Here is a tiny trained network, its code and every weight. The questions are about switching its units off for an input and a target symbol, where a switched-off unit gives its printed mean instead of its output.

import numpy as np


def w(rows, s, z=0):
    codes = np.array(rows[::2]) - 128.0
    scale = np.full(codes.shape[1], s)
    scale[-1] = z or s
    return codes * scale


def norm(h):
    return h / np.sqrt((h * h).mean(-1, keepdims=True) + 1e-5)


def f(y):
    return np.maximum(y, 0)


def softmax(a):
    e = np.exp(a - a.max(-1, keepdims=True))
    return e / e.sum(-1, keepdims=True)


def log_softmax(a):
    a = a - a.max(-1, keepdims=True)
    return a - np.log(np.exp(a).sum(-1, keepdims=True))


def net(x, mask):
    ids = ['ΔΘΛΠΣΨΩαβγεζηξτφ'.index(c) for c in x.split()]
    T = len(ids)
    res = E[ids] + P[:T]
    u = 0
    for l in range(3):
        q, k, v = (norm(res) @ M[l].T for M in (Q, K, V))
        z = softmax(np.where(np.tri(T) > 0, q @ k.T / 4**0.5, -1e9)) @ v
        res = res + np.where(mask[u], z, O[l][:, -1]) @ O[l][:, :-1]
        u += 1
        y = f(norm(res) @ A[l][:, :-1].T + A[l][:, -1])
        res = res + np.where(mask[u : u + 4], y, B[l][:, -1]) @ B[l][:, :-1]
        u += 4
    return log_softmax(norm(res)[-1] @ U[:, :-1].T + U[:, -1])


Q, K, V, O, A, B = {}, {}, {}, {}, {}, {}
E = w([
[146,120,160,142,125,142,131,94,107,124],'Δ',
[125,143,149,199,182,132,122,128,159,156],'Θ',
[146,136,123,148,130,120,107,121,130,192],'Λ',
[154,145,202,130,86,116,108,104,92,180],'Π',
[120,144,165,157,125,157,132,128,100,132],'Σ',
[94,129,190,143,149,92,118,89,82,116],'Ψ',
[173,143,82,133,165,32,107,126,62,227],'Ω',
[179,161,136,98,81,93,102,94,154,251],'α',
[146,154,134,70,138,90,154,161,76,188],'β',
[166,130,117,136,162,60,100,47,186,196],'γ',
[114,105,142,122,31,100,123,155,209,93],'ε',
[119,87,216,112,242,184,160,169,214,103],'ζ',
[150,93,76,131,46,77,172,85,106,182],'η',
[139,145,128,198,189,41,191,172,123,167],'ξ',
[80,81,192,185,107,212,184,219,75,91],'τ',
[142,160,151,112,122,135,186,137,139,112],'φ',
],0.023)
P = w([
[255,117,111,119,156,176,95,114,167,130],'0',
[133,52,137,59,119,125,77,94,93,98],'1',
[148,51,151,113,133,132,111,128,158,117],'2',
[169,82,159,121,124,118,131,119,110,149],'3',
[199,113,209,166,100,121,156,82,117,194],'4',
[218,104,229,168,89,77,143,58,111,237],'5',
],0.0097)
Q[0] = w([
[195,84,213,166,74,54,117,140,122,177],'L0H1',
[34,65,84,113,145,122,170,106,165,141],'L0H1',
[254,125,134,130,128,114,111,74,102,142],'L0H1',
[171,160,127,128,106,83,118,150,165,89],'L0H1',
],0.0085)
K[0] = w([
[113,151,165,144,68,141,254,183,128,164],'L0H1',
[188,140,142,157,157,212,158,142,106,150],'L0H1',
[129,114,164,152,151,92,100,115,154,131],'L0H1',
[82,128,104,148,85,153,99,115,157,122],'L0H1',
],0.0081)
V[0] = w([
[134,114,88,10,228,132,193,159,159,143],'L0H1',
[89,103,119,84,116,217,139,165,142,52],'L0H1',
[137,148,223,145,132,141,254,171,72,170],'L0H1',
[170,142,184,129,109,79,193,59,193,57],'L0H1',
],0.0083)
O[0] = w([
[181,233,159,142,113,148,195,135,148,98,73],'L0H1',
[249,158,149,102,118,74,85,95,102,147,5],'L0H1',
[94,166,168,183,124,132,96,168,70,116,255],'L0H1',
[48,187,126,113,47,89,55,113,157,64,191],'L0H1',
],0.011,0.0064)
A[0] = w([
[69,254,208,74,80,13,134,173,146,35,139],'L0N1',
[81,82,131,160,45,50,247,174,62,212,18],'L0N2',
[125,166,122,155,113,46,165,100,99,186,64],'L0N3',
[188,104,121,196,168,153,179,203,23,143,248],'L0N4',
],0.0056,0.0014)
B[0] = w([
[128,216,59,175,117,161,54,182,82,191,225],'L0N1',
[161,127,155,215,94,175,159,37,134,67,255],'L0N2',
[136,89,141,209,165,193,130,104,151,73,181],'L0N3',
[113,101,151,2,141,103,35,80,79,36,233],'L0N4',
],0.0099,0.0054)
Q[1] = w([
[6,111,216,179,143,138,66,135,90,251],'L1H1',
[244,185,142,166,201,79,59,99,218,185],'L1H1',
[128,4,93,93,88,143,91,103,191,154],'L1H1',
[77,2,41,123,130,172,138,70,111,221],'L1H1',
],0.005)
K[1] = w([
[168,25,100,181,57,3,96,128,102,96],'L1H1',
[115,35,236,101,37,153,159,180,138,60],'L1H1',
[143,220,110,236,72,128,179,80,48,72],'L1H1',
[203,190,161,89,182,6,141,195,197,138],'L1H1',
],0.0049)
V[1] = w([
[128,175,87,155,225,84,124,57,151,180],'L1H1',
[202,86,106,164,73,123,149,94,150,137],'L1H1',
[91,164,169,69,55,142,128,187,190,223],'L1H1',
[116,157,199,83,138,2,78,109,178,94],'L1H1',
],0.0087)
O[1] = w([
[54,167,104,63,176,65,138,92,119,202,107],'L1H1',
[138,183,239,236,21,47,170,130,105,113,110],'L1H1',
[161,30,68,213,139,254,20,85,208,134,1],'L1H1',
[147,183,52,164,236,59,85,43,70,43,119],'L1H1',
],0.0083,0.0034)
A[1] = w([
[88,219,165,176,1,121,147,111,167,182,168],'L1N1',
[81,131,106,107,91,105,128,22,131,127,161],'L1N2',
[252,85,180,160,86,53,113,226,133,166,74],'L1N3',
[85,141,110,40,181,155,173,237,176,183,4],'L1N4',
],0.0064,0.0029)
B[1] = w([
[132,195,91,123,230,169,163,79,26,125,253],'L1N1',
[145,169,224,212,195,93,119,200,165,216,206],'L1N2',
[100,100,211,109,131,65,111,18,2,113,158],'L1N3',
[174,135,81,165,87,95,177,167,185,87,156],'L1N4',
],0.0098,0.0061)
Q[2] = w([
[16,225,148,236,166,92,59,108,156,159],'L2H1',
[117,35,78,86,166,51,177,131,96,44],'L2H1',
[78,93,39,139,116,117,138,220,209,123],'L2H1',
[54,65,142,58,130,88,3,105,141,176],'L2H1',
],0.0056)
K[2] = w([
[173,101,141,224,146,188,197,77,111,40],'L2H1',
[218,244,74,132,33,251,66,166,151,255],'L2H1',
[171,98,119,33,98,98,117,158,77,206],'L2H1',
[167,177,178,39,139,244,206,175,148,102],'L2H1',
],0.0059)
V[2] = w([
[152,172,81,252,48,68,164,123,93,71],'L2H1',
[41,72,70,155,80,116,85,126,49,147],'L2H1',
[113,151,208,136,191,125,109,254,132,51],'L2H1',
[252,72,158,132,32,183,132,188,94,167],'L2H1',
],0.008)
O[2] = w([
[83,203,107,87,66,92,158,121,241,78,168],'L2H1',
[157,60,80,105,6,98,150,82,108,153,194],'L2H1',
[169,58,27,198,137,118,188,155,86,78,219],'L2H1',
[211,157,144,191,107,153,163,134,157,162,3],'L2H1',
],0.013,0.0043)
A[2] = w([
[231,147,105,73,116,196,156,167,119,136,250],'L2N1',
[56,139,130,135,124,106,90,109,47,109,220],'L2N2',
[170,125,114,155,166,89,66,69,173,108,75],'L2N3',
[102,178,184,254,156,207,114,114,73,75,231],'L2N4',
],0.008,0.0015)
B[2] = w([
[187,112,108,154,15,74,173,92,134,134,144],'L2N1',
[185,162,125,229,93,59,142,46,180,233,251],'L2N2',
[197,157,147,116,133,90,104,254,111,111,157],'L2N3',
[163,171,78,167,187,144,149,83,157,107,254],'L2N4',
],0.009,0.0099)
U = w([
[156,137,153,139,96,88,52,118,217,26,21],'Δ',
[54,99,59,123,138,138,172,148,135,76,72],'Θ',
[152,72,109,167,53,134,139,182,162,173,238],'Λ',
[100,96,170,181,88,222,64,113,165,146,67],'Π',
[110,81,74,69,114,118,85,78,88,120,224],'Σ',
[36,119,153,108,163,119,38,67,111,111,203],'Ψ',
[100,130,156,86,140,51,213,174,74,174,4],'Ω',
[135,125,199,172,135,187,139,146,128,195,226],'α',
[223,152,143,102,140,101,172,111,66,72,39],'β',
[71,115,156,159,209,71,107,145,143,192,84],'γ',
[166,163,99,161,74,131,2,167,183,116,151],'ε',
[155,132,141,147,213,185,141,124,160,65,240],'ζ',
[106,164,217,93,49,101,192,71,195,110,162],'η',
[72,121,62,165,101,65,183,131,154,39,11],'ξ',
[152,86,217,139,115,85,97,101,57,31,191],'τ',
[127,237,115,164,134,173,57,210,86,114,129],'φ',
],0.0086,0.0021)

Each question gives the input, a string of symbols that net reads in full, and the target symbol t.
The units are the heads (4 rows each of Q, K, V and O) and the neurons (one row each of A and B). Each row of codes is followed by its name. A weight is (code - 128) times the scale printed after its matrix; where a second scale follows, it is the last column's (O, A, B and U).
mask holds one flag per unit, layer by layer, with each layer's heads first. A switched-off unit (its flag False) gives its mean, the last column of its rows in O or B, instead of its output. The means were averaged over made-up inputs and are rounded, as every weight is.
A unit's drop is (log p(t) with every unit on - log p(t) with that unit switched off) / (log p(t) with every unit on - log p(t) with every unit switched off).
The circuit of an input: a set's keep is (log p(t) with only the set's units on - log p(t) with every unit switched off) / (log p(t) with every unit on - log p(t) with every unit switched off). Starting from the 12 units with the biggest drops (on a tie, the unit counted first), units are removed one at a time, each time the one whose removal leaves the highest keep (on an exact tie, the one counted first), for as long as the keep stays at least 0.8.
units of the circuit, in order: the units of the circuit, biggest drop first
most important unit: the unit with the biggest drop
k most important neurons: the k neurons with the biggest drops, biggest first
k most important neurons of layer l: the k neurons of layer l with the biggest drops, biggest first
drop when u is switched off: that unit's drop, to one decimal
input Σ γ φ Ψ Λ, target φ: units of the circuit, in order => (L0H1; L0N1)
input Ψ Π η Ω, target η: most important unit => L0N2
input ξ Λ γ, target ξ: 2 most important neurons => (L1N4; L0N2)
input γ Ψ Λ η, target η: units of the circuit, in order => (L2H1; L0N2)
input β Λ τ, target ζ: 2 most important neurons => (L0N4; L2N4)
input Δ Σ Π τ γ, target τ: units of the circuit, in order => (L0H1; L1H1; L1N3)
input Θ η γ, target η: 2 most important neurons => (L0N2; L0N4)
input ε ξ φ Λ ε γ, target ε: units of the circuit, in order => (L0H1; L0N1; L2N3)
input γ α Θ ξ, target ξ: 2 most important neurons of layer 0 => (L0N2; L0N1)
input Δ Λ Δ, target ξ: 3 most important neurons of layer 1 => (L1N2; L1N3; L1N1)
input Δ τ η, target τ: units of the circuit, in order => (L0H1; L1N3)
input α Ψ Π, target Π: units of the circuit, in order => (L1H1; L0H1; L0N4)
input ζ Λ ε ε, target φ: units of the circuit, in order => (L2H1; L0H1; L0N1)
input γ ε τ, target τ: units of the circuit, in order => (L0H1)
input Π γ τ, target τ: units of the circuit, in order => (L0H1; L0N4)
input γ τ η η Δ Δ, target η: 2 most important neurons of layer 0 => (L0N2; L0N3)
input ζ γ ξ Δ, target ξ: units of the circuit, in order => (L2H1; L0N2)
input β Ψ η φ γ η, target φ: 2 most important neurons => (L0N1; L1N1)
input τ ε ε Π ε α, target ε: units of the circuit, in order => (L1H1; L2N3)
input γ γ Π γ Π, target Ψ: units of the circuit, in order => (L2H1)
input Θ Δ γ Ψ, target γ: 2 most important neurons of layer 1 => (L1N2; L1N4)
input γ Θ α τ, target Ψ: 2 most important neurons => (L0N4; L0N1)
input ζ Π Ψ, target φ: 2 most important neurons of layer 0 => (L0N1; L0N2)
input γ Λ φ Σ, target φ: 2 most important neurons of layer 1 => (L1N2; L1N1)
input η Ψ φ, target φ: drop when L0N4 is switched off => 0.0
input τ γ Δ φ Δ, target φ: drop when L0N3 is switched off => 0.0
input Ω Θ η Δ, target Ω: most important unit => L1H1
input τ τ Ω, target τ: drop when L0H1 is switched off => 0.5
